Moves between elements:
Q947: +>Q52, ^>Q120, §>Q638, $>Q998
Q33: +>Q378, ^>Q449, §>Q277, $>Q593
Q301: +>Q196, ^>Q416, §>Q58, $>Q891
Q424: +>Q534, ^>Q728, §>Q532, $>Q943
Q663: +>Q848, ^>Q624, §>Q668, $>Q838
Q668: +>Q289, ^>Q663, §>Q81, $>Q848
Q457: +>Q668, ^>Q196, §>Q847, $>Q663
Q576: +>Q759, ^>Q565, §>Q586, $>Q138
Q182: +>Q33, ^>Q695, §>Q957, $>Q449
Q932: +>Q957, ^>Q640, §>Q887, $>Q182
Q504: +>Q104, ^>Q779, §>Q538, $>Q22
Q554: +>Q777, ^>Q568, §>Q138, $>Q366
Q726: +>Q887, ^>Q517, §>Q689, $>Q932
Q50: +>Q591, ^>Q411, §>Q985, $>Q894
Q728: +>Q943, ^>Q349, §>Q424, $>Q142
Q565: +>Q138, ^>Q408, §>Q576, $>Q554
Q904: +>Q745, ^>Q445, §>Q106, $>Q971
Q748: +>Q445, ^>Q371, §>Q901, $>Q691
Q349: +>Q142, ^>Q459, §>Q728, $>Q468
Q701: +>Q532, ^>Q285, §>Q459, $>Q424
Q120: +>Q998, ^>Q710, §>Q947, $>Q920
Q532: +>Q843, ^>Q424, §>Q468, $>Q534
Q640: +>Q182, ^>Q121, §>Q932, $>Q695
Q509: +>Q640, ^>Q379, §>Q517, $>Q121
Q894: +>Q58, ^>Q134, §>Q591, $>Q301
Q957: +>Q277, ^>Q182, §>Q456, $>Q33
Q619: +>Q120, ^>Q627, §>Q32, $>Q710
Q627: +>Q710, ^>Q289, §>Q619, $>Q761
Q591: +>Q930, ^>Q894, §>Q879, $>Q58
Q277: +>Q285, ^>Q33, §>Q654, $>Q378
Q930: +>Q847, ^>Q58, §>Q418, $>Q457
Q366: +>Q779, ^>Q670, §>Q777, $>Q107
Q848: +>Q724, ^>Q838, §>Q289, $>Q32
Q371: +>Q691, ^>Q843, §>Q748, $>Q350
Q887: +>Q456, ^>Q932, §>Q973, $>Q957
Q517: +>Q932, ^>Q509, §>Q726, $>Q640
Q973: +>Q452, ^>Q887, §>Q695, $>Q456
Q22: +>Q862, ^>Q219, §>Q104, $>Q985
Q613: +>Q512, ^>Q847, §>Q624, $>Q81
Q416: +>Q891, ^>Q879, §>Q301, $>Q418
Q285: +>Q424, ^>Q378, §>Q701, $>Q728
Q445: +>Q971, ^>Q691, §>Q904, $>Q873
Q452: +>Q53, ^>Q456, §>Q449, $>Q654
Q777: +>Q504, ^>Q366, §>Q672, $>Q779
Q695: +>Q449, ^>Q973, §>Q182, $>Q452
Q997: +>Q509, ^>Q638, §>Q920, $>Q379
Q459: +>Q468, ^>Q701, §>Q349, $>Q532
Q134: +>Q301, ^>Q862, §>Q894, $>Q416
Q672: +>Q538, ^>Q777, §>Q526, $>Q504
Q624: +>Q838, ^>Q613, §>Q663, $>Q512
Q691: +>Q873, ^>Q350, §>Q445, $>Q753
Q411: +>Q894, ^>Q104, §>Q50, $>Q134
Q985: +>Q879, ^>Q50, §>Q862, $>Q591
Q300: +>Q50, ^>Q538, §>Q219, $>Q411
Q418: +>Q613, ^>Q930, §>Q891, $>Q847
Q759: +>Q526, ^>Q138, §>Q670, $>Q672
Q873: +>Q565, ^>Q753, §>Q971, $>Q408
Q847: +>Q81, ^>Q457, §>Q613, $>Q668
Q58: +>Q457, ^>Q301, §>Q930, $>Q196
Q219: +>Q985, ^>Q300, §>Q22, $>Q50
Q408: +>Q554, ^>Q739, §>Q565, $>Q568
Q779: +>Q22, ^>Q107, §>Q504, $>Q219
Q724: +>Q638, ^>Q32, §>Q761, $>Q947
Q449: +>Q593, ^>Q452, §>Q33, $>Q53
Q586: +>Q670, ^>Q576, §>Q568, $>Q759
Q142: +>Q748, ^>Q468, §>Q943, $>Q371
Q378: +>Q728, ^>Q593, §>Q285, $>Q349
Q538: +>Q411, ^>Q504, §>Q300, $>Q104
Q289: +>Q761, ^>Q848, §>Q627, $>Q724
Q106: +>Q739, ^>Q904, §>Q753, $>Q745
Q196: +>Q663, ^>Q891, §>Q457, $>Q624
Q943: +>Q901, ^>Q142, §>Q534, $>Q748
Q32: +>Q947, ^>Q619, §>Q724, $>Q120
Q670: +>Q107, ^>Q759, §>Q366, $>Q526
Q81: +>Q627, ^>Q668, §>Q512, $>Q289
Q589: +>Q106, ^>Q901, §>Q350, $>Q904
Q104: +>Q134, ^>Q22, §>Q411, $>Q862
Q526: +>Q300, ^>Q672, §>Q107, $>Q538
Q52: +>Q689, ^>Q998, §>Q379, $>Q726
Q512: +>Q619, ^>Q81, §>Q838, $>Q627
Q350: +>Q753, ^>Q589, §>Q691, $>Q106
Q534: +>Q589, ^>Q943, §>Q843, $>Q901
Q710: +>Q920, ^>Q761, §>Q120, $>Q997
Q891: +>Q624, ^>Q418, §>Q196, $>Q613
Q138: +>Q672, ^>Q554, §>Q759, $>Q777
Q753: +>Q408, ^>Q106, §>Q873, $>Q739
Q971: +>Q576, ^>Q873, §>Q745, $>Q565
Q689: +>Q973, ^>Q726, §>Q121, $>Q887
Q901: +>Q904, ^>Q748, §>Q589, $>Q445
Q745: +>Q586, ^>Q971, §>Q739, $>Q576
Q53: +>Q459, ^>Q654, §>Q593, $>Q701
Q862: +>Q416, ^>Q985, §>Q134, $>Q879
Q838: +>Q32, ^>Q512, §>Q848, $>Q619
Q654: +>Q701, ^>Q277, §>Q53, $>Q285
Q739: +>Q568, ^>Q745, §>Q408, $>Q586
Q593: +>Q349, ^>Q53, §>Q378, $>Q459
Q468: +>Q371, ^>Q532, §>Q142, $>Q843
Q638: +>Q379, ^>Q947, §>Q997, $>Q52
Q456: +>Q654, ^>Q957, §>Q452, $>Q277
Q379: +>Q121, ^>Q52, §>Q509, $>Q689
Q998: +>Q726, ^>Q920, §>Q52, $>Q517
Q761: +>Q997, ^>Q724, §>Q710, $>Q638
Q568: +>Q366, ^>Q586, §>Q554, $>Q670
Q107: +>Q219, ^>Q526, §>Q779, $>Q300
Q920: +>Q517, ^>Q997, §>Q998, $>Q509
Q879: +>Q418, ^>Q591, §>Q416, $>Q930
Q121: +>Q695, ^>Q689, §>Q640, $>Q973
Q843: +>Q350, ^>Q534, §>Q371, $>Q589

The rows follow the links: the fewer symbols apart two elements are, the more alike their rows tend to be.

Each row is also shifted at random along 7 hidden directions that mean nothing.

Some elements, each with a row of numbers:
Q998 -> 105,-49,43,-86,11,-56,62,-18,-27,4,-28,-55,11,-8,75,70,19,-81,-24,-76,41,-3,-52,16,-52,78,-12,45,-52,-187,0,78,60,-36,117,-103,15,119,-11,-41,83,-12,19,76,-4,-86,-60,-5,-44,-101
Q468 -> 82,4,28,-85,-126,-30,-46,-53,25,-15,-70,-33,-18,-19,91,12,79,-88,-31,-61,76,26,-32,-52,-16,34,-3,161,150,-62,29,99,57,-10,-50,142,71,35,-74,68,-31,-43,11,56,69,41,-3,24,-48,-57
Q943 -> 128,-4,44,11,-34,-25,6,-10,62,-25,-50,13,10,-53,22,38,39,-81,-3,-24,-60,-8,11,5,-34,-24,42,24,-95,-19,-16,81,153,-31,-70,-96,47,2,-42,64,-53,-37,-3,41,20,72,19,23,17,-18
Q654 -> -95,1,-23,-174,-24,60,-108,-105,2,-32,-55,-73,-5,48,72,-56,84,-23,-65,-86,278,26,17,119,34,128,-102,46,-101,25,117,-25,105,54,-20,-245,-74,49,-122,33,-19,-60,26,75,85,-1,-16,62,-189,30
Q300 -> 175,47,20,75,-12,35,-14,37,-10,38,29,13,-17,1,-1,-60,-39,50,46,63,-51,19,-12,-33,-35,-75,19,-65,-58,145,0,-68,46,37,-31,66,25,-63,42,-27,-22,37,-9,-33,-1,38,34,-34,43,39
Q701 -> 103,-58,21,-5,217,-57,41,5,11,5,8,14,74,-63,53,177,-1,-56,-31,-21,-116,-16,-72,91,-31,188,64,-50,103,-322,-42,132,-341,-33,35,-213,-124,62,4,37,12,-28,32,10,-172,30,3,19,-36,-53
Q33 -> -104,-37,-39,-20,0,-4,-9,13,37,-59,-12,38,18,10,-53,27,41,-7,-42,-36,7,-42,39,-1,65,-7,-6,17,33,-35,-17,13,-12,-27,-36,22,-5,12,-38,59,-25,-51,-16,9,-5,13,7,55,-7,38
Q349 -> -134,-2,56,27,-13,117,-7,-43,-15,-46,90,69,28,44,-5,-106,27,-12,17,-35,44,-32,-18,67,8,-93,16,-10,-22,268,-1,-72,-11,41,-76,-79,-40,19,-35,35,-13,-67,-66,24,77,50,50,37,-20,87
Q378 -> -69,-37,39,-36,-95,-72,32,9,32,-32,-48,7,5,-35,43,71,56,-99,-24,-66,-39,-18,-35,-93,-19,-18,39,129,115,-130,-39,119,65,-59,-5,180,105,64,-34,52,8,-44,-5,59,22,10,-10,20,24,-74
Q748 -> 62,24,-43,-51,20,44,-117,4,38,-11,-40,-5,2,10,21,-21,44,40,-40,1,94,12,5,22,35,64,-29,-41,-9,31,59,-32,-20,53,-97,-22,-41,-46,-63,64,-80,-36,17,-5,-15,86,46,52,-95,84
Q724 -> -81,-24,8,-23,-28,-8,68,-90,-45,-18,35,-13,-5,21,-23,-13,-8,-47,16,-37,36,-2,26,58,22,5,-23,107,103,-12,-12,29,-72,-32,78,-66,-29,56,11,-35,66,7,-10,5,64,-96,-55,-26,21,-71
Q779 -> 91,46,78,96,-67,8,49,-9,-13,37,34,16,-17,-31,26,-43,-37,-34,75,46,-107,25,-26,-41,-78,-112,59,27,4,138,-31,8,64,1,-21,67,65,-31,49,-25,-2,36,-22,-15,43,30,20,-56,99,-39
Q449 -> 41,-26,23,-10,-11,49,10,-37,10,-57,29,40,23,21,-19,-33,35,-39,-13,-53,37,-37,17,57,23,-40,-1,10,-60,104,-7,-11,55,-4,-33,-119,-22,35,-41,40,-4,-61,-34,38,54,13,13,44,-19,40
Q107 -> -236,24,7,101,-10,-44,31,93,15,37,3,29,-12,-37,-28,28,-48,35,37,72,-163,5,-10,-110,-33,-81,58,-45,21,-14,-54,2,10,-18,-11,208,79,-59,72,-17,-12,52,-4,-50,-61,27,18,-39,108,-8
Q627 -> 287,5,43,-80,5,134,-40,31,-102,26,91,-31,-4,120,100,-144,-1,77,-11,-46,222,6,-121,-2,-45,-15,-69,-87,-128,216,71,-184,67,111,79,42,-18,87,-13,-101,86,-15,-30,59,45,-62,1,7,-136,76
Q534 -> -40,9,57,19,-54,42,-12,3,21,-21,15,39,10,-1,33,-40,32,-36,5,-23,-6,-13,-30,-20,-32,-74,33,11,-32,130,-7,-7,90,15,-73,41,42,8,-32,43,-28,-47,-34,39,41,68,44,25,-2,35
Q350 -> -31,39,115,-4,-55,122,-21,-88,-58,9,84,8,10,34,121,-136,27,-52,44,-35,97,32,-100,57,-78,-47,20,57,56,273,37,-43,-29,77,-63,-42,-22,43,-33,6,3,-45,-45,48,105,58,46,-4,-58,17
Q196 -> -15,4,-54,11,88,45,-25,61,-45,28,51,-3,-1,59,-33,-38,-50,123,-2,44,46,-1,-10,2,32,16,-42,-124,-36,44,22,-127,-99,51,55,38,-59,-23,43,-69,32,40,8,-48,-60,-47,1,-13,-25,68
Q58 -> 69,24,-29,-61,6,-25,-29,-14,-37,50,-34,-81,-29,11,49,5,-21,29,-6,15,86,48,-13,-2,-15,96,-53,13,9,-98,53,-7,-9,21,73,1,-13,3,11,-59,31,56,48,-6,-10,-59,-41,-34,-52,-51
Q526 -> -43,44,44,110,22,28,42,-43,10,25,26,22,-2,-40,-30,-39,-50,-16,73,62,-109,20,42,81,-48,-66,43,-51,-124,148,-15,-7,49,4,-43,-221,-28,-63,45,-10,-29,37,-12,-38,23,43,22,-44,81,3
Q416 -> -35,25,36,29,6,43,30,-21,-76,44,72,-18,-12,34,34,-67,-50,29,48,24,19,30,-50,10,-43,-24,-5,-6,47,107,8,-61,-85,39,58,29,-19,11,53,-82,58,44,-9,-21,22,-51,-11,-56,13,-20
Q371 -> -158,9,-10,36,-9,9,-16,-52,59,-38,-21,39,9,-36,-56,-2,23,-36,6,6,-43,-12,76,67,35,-18,21,19,-23,57,-9,40,21,-16,-103,-156,-32,-55,-34,81,-76,-31,-11,-15,28,76,30,30,28,27
Q848 -> 124,-13,1,4,-24,20,37,-3,-53,-5,59,12,-6,46,-20,-43,-20,22,13,-8,24,-13,-16,-27,21,-49,-16,34,99,59,-17,-45,-71,4,60,128,7,31,30,-47,57,12,-21,-10,29,-73,-20,-20,23,-6
Q459 -> -61,-8,33,-7,-85,26,1,-59,34,-53,-7,31,5,-5,-10,-38,51,-72,2,-50,21,-18,31,30,11,-68,11,79,-22,114,-2,32,128,-20,-74,-54,27,12,-54,63,-32,-57,-31,40,95,43,17,35,5,11
Q504 -> -18,34,19,26,32,-3,-10,27,-20,62,-1,-31,-11,-17,52,0,-38,27,29,49,-29,40,-45,-17,-62,26,14,-50,-32,-11,16,-13,-20,29,15,8,3,-30,36,-41,1,50,23,-22,-42,17,7,-42,2,-18
Q53 -> 197,-19,18,-32,24,78,-52,51,-8,-32,45,41,31,54,43,-46,44,33,-37,-46,81,-35,-75,-24,5,-19,-5,-57,-3,99,15,-79,-31,53,-39,93,-9,44,-44,27,-2,-71,-34,39,-12,44,50,63,-84,93
Q219 -> 59,63,-152,1,-65,-5,-138,21,64,4,-90,-19,-61,10,-118,-47,-1,128,-19,90,62,26,146,-52,125,-1,-72,-16,20,58,57,-79,72,24,-103,160,13,-167,-17,39,-114,47,36,-94,12,45,17,14,4,93
Q568 -> -7,62,43,-37,-65,55,-72,-67,-24,39,-7,-52,-28,7,107,-86,18,-14,24,5,111,61,-48,21,-55,23,-22,51,20,127,69,-21,39,65,-47,-13,1,-16,-32,-5,-26,10,12,17,70,48,19,-22,-64,-6
Q532 -> 80,-4,-32,-25,-80,-30,-47,-39,72,-50,-73,15,-7,-33,-26,24,61,-50,-31,-24,3,-5,66,-15,55,0,1,103,93,-35,0,78,44,-33,-101,50,31,-36,-62,101,-78,-44,1,5,43,65,16,45,3,1

Start, symbols taken left to right, then the element you end at.
Answers are names.
51,44,82,-4,-78,18,-14,-50,-15,36,-4,-30,-15,-26,113,-41,16,-66,35,-4,16,50,-70,-15,-86,-10,29,81,52,72,25,41,42,30,-38,37,48,6,-17,8,-13,3,2,32,59,53,20,-32,-11,-47
§ + + $ ^ => Q779
36,-23,-87,-59,-43,45,-65,4,17,-63,-7,27,-8,69,-89,-59,40,61,-52,-35,134,-40,76,-1,120,-28,-70,3,-9,92,26,-88,55,10,-30,65,-13,-10,-54,33,-22,-46,-22,0,51,-23,-2,66,-50,95
+ $ § ^ ^ => Q182
-205,46,47,34,-79,-6,12,-54,-1,30,-12,-16,-27,-37,39,-30,-11,-45,49,27,-35,43,-2,-8,-52,-39,27,77,40,65,5,45,53,0,-32,10,41,-30,13,0,-19,31,4,-5,60,30,4,-45,49,-54
§ § $ + $ $ => Q894
17,59,-57,39,-41,-4,-51,-106,42,4,-40,-4,-30,-39,-65,-31,-10,-3,31,64,-14,43,117,66,60,13,-9,90,132,57,26,39,-80,-5,-106,-76,-47,-121,-6,58,-91,32,20,-76,54,61,13,-18,47,-3
§ $ $ $ + + ^ => Q301
-102,-45,-76,-33,-12,-26,-14,21,33,-64,-20,35,7,23,-90,33,29,21,-51,-31,21,-48,62,-31,105,-2,-25,27,87,-71,-20,1,-43,-37,-7,111,1,6,-29,46,-9,-37,-10,-8,-10,-22,-8,52,-2,36
§ + ^ + ^ + ^ + => Q349
-85,-34,-18,-16,-31,-8,35,47,-26,-20,25,12,-5,41,-37,-8,-4,26,-17,-26,17,-32,-2,-66,32,-50,-20,8,23,-7,-25,-38,27,-19,68,158,42,44,15,-37,56,-3,-21,10,10,-78,-27,4,15,3
^ + § + + § $ + => Q277
79,57,-8,21,-86,-24,-19,-59,29,28,-60,-40,-42,-40,-16,-28,-11,-21,38,45,-9,45,75,11,-8,-22,-10,62,-43,53,28,30,139,-8,-48,-56,34,-78,2,7,-51,49,23,-27,67,23,-10,-36,45,-37
+ ^ $ ^ ^ § $ + $ => Q457
-300,34,-29,20,-24,56,-5,-68,-58,16,61,-8,-27,52,-51,-100,-42,55,39,39,69,26,42,47,45,-30,-47,33,93,164,26,-84,-105,32,24,6,-55,-38,36,-57,24,44,-11,-58,67,-60,-16,-40,17,14
+ § § § $ + § => Q619
-71,46,-1,35,-48,13,-10,-19,-6,34,-9,-22,-33,-5,-9,-52,-27,20,41,48,-3,33,33,-4,-19,-40,-10,0,-55,99,22,-31,90,17,-15,-8,22,-60,22,-28,-18,48,10,-31,41,4,0,-40,35,-3
^ $ + + § $ + => Q81
138,57,-5,-66,-84,-10,-99,-11,13,46,-77,-73,-43,-13,101,-20,32,6,-10,16,94,67,-39,-65,-33,63,-28,64,69,-28,71,19,59,43,-50,149,53,-37,-41,15,-48,18,45,8,24,54,8,-11,-68,-20
§ $ ^ ^ § => Q366
-102,46,-64,68,-58,-35,-37,-9,55,8,-49,12,-36,-39,-92,-5,-18,30,26,79,-78,20,105,-32,56,-42,5,36,83,25,-9,17,2,-24,-88,98,27,-125,18,43,-83,43,15,-80,12,50,15,-18,82,15
+ ^ ^ § + => Q104
-82,-40,-60,51,67,44,27,47,-23,-46,95,80,25,63,-129,-28,-34,90,-9,13,-26,-62,38,3,96,-72,-7,-75,64,84,-47,-102,-166,-2,24,86,-54,-8,36,-16,27,-15,-45,-52,-32,-48,8,29,40,90
^ + $ + § ^ $ ^ => Q695
30,11,33,28,-66,-41,7,-12,72,-22,-67,14,-2,-69,1,38,32,-81,8,-6,-88,-4,35,-15,-29,-43,45,46,-73,-19,-23,93,172,-43,-80,-49,66,-23,-29,72,-61,-24,-2,24,29,78,18,11,51,-25
^ § § ^ + $ => Q971
-101,14,7,4,98,81,-78,76,-7,18,43,23,29,31,58,-30,2,78,-18,20,35,0,-92,-9,-24,32,9,-141,-27,72,29,-97,-112,85,-52,52,-47,-13,-13,9,-33,-26,-6,-5,-84,81,68,35,-85,106
^ $ § § $ ^ => Q739
-122,-11,-13,15,-23,75,-17,-71,28,-75,36,63,16,27,-78,-72,39,-15,-5,-32,47,-38,79,92,75,-69,-11,21,-23,193,-1,-38,20,5,-92,-145,-52,-18,-51,70,-47,-66,-47,0,85,41,31,57,-5,82
^ § $ $ ^ => Q424
-127,47,61,37,-23,12,13,-39,-21,48,12,-22,-12,-26,62,-31,-27,-30,50,29,-30,41,-34,13,-76,-16,25,21,-6,71,11,12,15,22,-9,-44,10,-18,26,-29,2,35,4,-5,27,21,8,-49,25,-43
§ + § ^ § ^ $ § => Q411
-206,-56,-5,-2,31,10,31,64,3,-44,33,49,31,28,-34,22,15,11,-31,-40,-16,-61,-17,-29,25,-43,11,-55,-47,-10,-37,-28,9,-18,23,49,11,52,-6,7,31,-46,-33,29,-31,-23,6,44,-2,44
^ § $ § ^ § ^ ^ => Q456
